Each row has a name. After each piece below comes the name of the row it's from, unless a question asks for something else. Each question is about the rows just above it. Places in a row count from 1.

zezi: [ 2.25 -1.05 -0.89 -0.82  2.22  7.09  0.01  3.08]
nosi: [-2.84  1.35 -2.64 -1.47 -3.18  6.07  8.46  4.28]
Vuto: [ 1.78 -0.68 -1.52 -2.31  0.34  5.13  2.90  4.06]
lipa: [ 1.94 -0.74  0.10 -0.53  3.12  8.10 -1.67  2.03]
Silu: [ 1.79 -0.11  1.58 -0.91  3.36  8.20  1.85  3.80]
zem: [ 2.16 -1.38 -1.38 -1.24  1.32  6.08  6.08  3.64]
ririp: [ 1.78  0.34  0.34 -1.62  0.34  5.13  2.90  4.06]
nufe: [ 2.14 -1.00 -0.48 -0.64  2.84  7.85 -0.98  2.56]
dakif: [ 1.27 -0.11  1.58 -0.91  3.36  8.20 -2.50  1.02]
Zaf: [ 2.21 -1.05 -1.11 -1.04  1.97  6.74  0.61  3.30]
Kufun: [ 1.79 -0.11  1.58 -0.91  3.36  8.20 -2.50  1.02]
Vil: [ 0.53  0.13 -1.91 -2.21 -1.46  3.46  5.54  4.47]
At which places does ririp hold [0.34]?	2 3 5
At which places does zem hold [6.08]?	6 7

Vuto: [ 4.34  1.52  8.07 -5.47 -0.92 -5.37  0.81]
lipa: [ 1.32  2.59 -7.39  0.31  6.11 -7.39 -7.39]
nufe: [-0.91 -0.91 -0.90 -0.91  2.25  2.26  2.26]
Vil: [-4.23 -7.58  2.26  0.62  7.25  0.05  0.62]
Every place of [-0.91] in nufe:	1 2 4
Every place of [2.26] in nufe:	6 7
At which places does Vil hold [2.26]?	3
At which places does lipa hold [-7.39]?	3 6 7

